Look-ups in named tables: a row name and a column name give one cell, copied from the table.

bof
|  | mal | bugifug | bol |
|---|---|---|---|
| fedol | 6.0 | 1.0 | 2.9 |
| fil | 5.4 | 2.4 | 3.9 |
| lerebi | 2.6 | 1.4 | 7.9 |
| befuvit | 3.2 | 1.2 | 6.9 |
| sot | 2.7 | 1.9 | 7.4 |
| butu | 2.3 | 0.8 | 8.2 |
| tuso | 4.3 | 1.3 | 5.1 |
| gok | 4.5 | 1.4 | 3.7 |
| nukizo | 1.1 | 0.8 | 2.3 |
| tezemar | 2.3 | 2.1 | 2.1 |
| tez | 3.9 | 0.6 | 6.1 |
| fupim | 2.4 | 1.3 | 2.1 |
| totidi | 5.8 | 2.0 | 2.1 |

What is the bol of tezemar in bof?
2.1
What is the bugifug of fupim in bof?
1.3
What is the bol of lerebi in bof?
7.9
What is the bugifug of fedol in bof?
1.0
What is the bol of fedol in bof?
2.9
What is the bol of nukizo in bof?
2.3
What is the bol of tuso in bof?
5.1
What is the bol of tez in bof?
6.1
What is the mal of fedol in bof?
6.0
What is the mal of nukizo in bof?
1.1
What is the mal of sot in bof?
2.7
What is the bugifug of sot in bof?
1.9
What is the bugifug of fil in bof?
2.4
What is the bugifug of nukizo in bof?
0.8
What is the bugifug of tez in bof?
0.6
What is the mal of tezemar in bof?
2.3
Which row has the largest mal? fedol

lem =
         vudepa  mov  gotomov  ratageg  mupira  nadegeg  kevu  zopot
givovog      54   69      169      108     122      109    57    213
rume         59  219      153       86     139      123   112     85
gusekef     153  101      113       92     118      134   112    128
zik         145   50      101      127      74      112   114     98
ketal        62  186      115      151     138      160   133    103
buzoteb     168  113      146      124      92      141   110    132
met         109  124      142      169     149      120   116    117
tuzuzuz     163  125      129      156     122      148   126    139
kese        168  106      144       49     142       81   136     61
buv         191  115      113      133      93       86    95     74

vudepa of kese = 168
mupira of met = 149
gotomov of givovog = 169
mov of rume = 219
ratageg of gusekef = 92
kevu of kese = 136

Table losu
fields: mikorus, mupe, tede, zogomib, vutolas, liror, tok, zon, dafa, veno
suge: [26, 37, 29, 36, 27, 33, 40, 52, 27, 36]
lasiza: [44, 31, 36, 30, 32, 28, 29, 22, 32, 30]
vas: [37, 25, 35, 22, 31, 33, 25, 53, 58, 24]
bib: [38, 31, 32, 45, 24, 35, 38, 38, 44, 28]
lel: [50, 32, 34, 42, 24, 45, 37, 54, 39, 26]
givize: [52, 40, 41, 24, 53, 30, 48, 53, 28, 42]
nuz: [45, 35, 47, 22, 23, 47, 45, 63, 34, 18]
vasevat: [41, 82, 29, 25, 38, 42, 31, 33, 34, 36]
nas: [45, 35, 47, 35, 42, 30, 38, 30, 31, 50]
bik: [68, 34, 36, 25, 30, 44, 24, 45, 28, 26]

mikorus of nuz = 45
liror of nas = 30
zon of lel = 54
tok of lasiza = 29
vutolas of bik = 30
vutolas of lasiza = 32
tok of givize = 48
mikorus of nas = 45
tede of lasiza = 36
mikorus of bik = 68
veno of bik = 26
zogomib of vasevat = 25
mupe of vas = 25

sofu:
         bipobef  tup  bom  ridime  topaza  bebo  duvef  gelutu  fuson  pipugi
sulogo       123  143  158     132     161   145    150     143    119     182
bugumu       145  128  129     159     147   158    144     161    181     147
zed          145  145  147     202     134   151    141     139    221      48
nutesaz      211  163  120      90     129   141    147     163     92     213
siv          139  131  135     127     157   153    149     161    133     202
mot          205  167  128      99     129   138    147     156     95     194
kug          101  117  148     202     158   163    144     148    225      93
bab          178  154  133     146     132   146    144     151    156     131
tivav         86  140  181     205     159   147    146     122    197      62
sola         162  166  154      82     151   132    153     144     49     236
padur        145  146  146      97     160   143    152     153     79     238
bikodav      111  118  142     207     152   164    142     151    237      81
kiruso       198  178  142      79     134   129    150     147     53     218

kiruso, tup => 178
siv, gelutu => 161
sulogo, tup => 143
kiruso, pipugi => 218
bikodav, gelutu => 151
sulogo, bom => 158
bugumu, gelutu => 161
mot, pipugi => 194
sola, ridime => 82
tivav, fuson => 197
bugumu, bom => 129
nutesaz, tup => 163

gul.csv
,ninos,bunine
sovim,140,100
subepos,177,23
bov,83,227
bub,180,19
bab,180,20
fubuzaz,179,19
benor,64,240
dubave,66,245
noko,163,59

What is the ninos of sovim in gul? 140
What is the ninos of subepos in gul? 177
What is the bunine of subepos in gul? 23
What is the ninos of fubuzaz in gul? 179
What is the ninos of bov in gul? 83
What is the bunine of noko in gul? 59
What is the bunine of bub in gul? 19
What is the ninos of noko in gul? 163
Row with the largest bunine: dubave

geni =
fields: suv, rad, giz, zud, pufer, vamitaz, lik, nos
madez: [46.9, 65.3, 90.7, 40.2, 42.6, 71.6, 61.2, 86.4]
bikolin: [60.7, 7.5, 22.5, 66.5, 64.7, 22.3, 65.4, 44.5]
sidiriz: [89.7, 61.2, 10.7, 93.3, 73.5, 67.2, 54.6, 8.4]

nos of madez is 86.4
vamitaz of sidiriz is 67.2
lik of sidiriz is 54.6
pufer of madez is 42.6
suv of bikolin is 60.7
pufer of sidiriz is 73.5
zud of madez is 40.2
vamitaz of madez is 71.6
nos of sidiriz is 8.4

vagege =
         beboba  muf  mefe  gep  pipob  tilebe  latab  senutap
lodoveg      64  195   118  190    190      36     17      184
vumumi      164   84   101   64    151     125    135       98
zal         145   87   100  117    171       2    153       52
modu         59   63    86  161     70     176    115       20
kope         25  113   165   61    120      60      2       23
duf         135  161    77   66     71      98     77       33
gatovav     107   86   172   50    147      13     67       99
damebuf      77   32    50  101     65     180    161       69
buvaz        61   28    37  115    120      62     69       55

What is the mefe of duf in vagege? 77
What is the pipob of modu in vagege? 70
What is the pipob of damebuf in vagege? 65
What is the pipob of kope in vagege? 120
What is the muf of vumumi in vagege? 84
What is the muf of modu in vagege? 63
What is the tilebe of vumumi in vagege? 125
What is the mefe of buvaz in vagege? 37
What is the gep of kope in vagege? 61
What is the beboba of buvaz in vagege? 61
What is the latab of vumumi in vagege? 135
What is the gep of buvaz in vagege? 115
What is the latab of kope in vagege? 2
What is the pipob of buvaz in vagege? 120

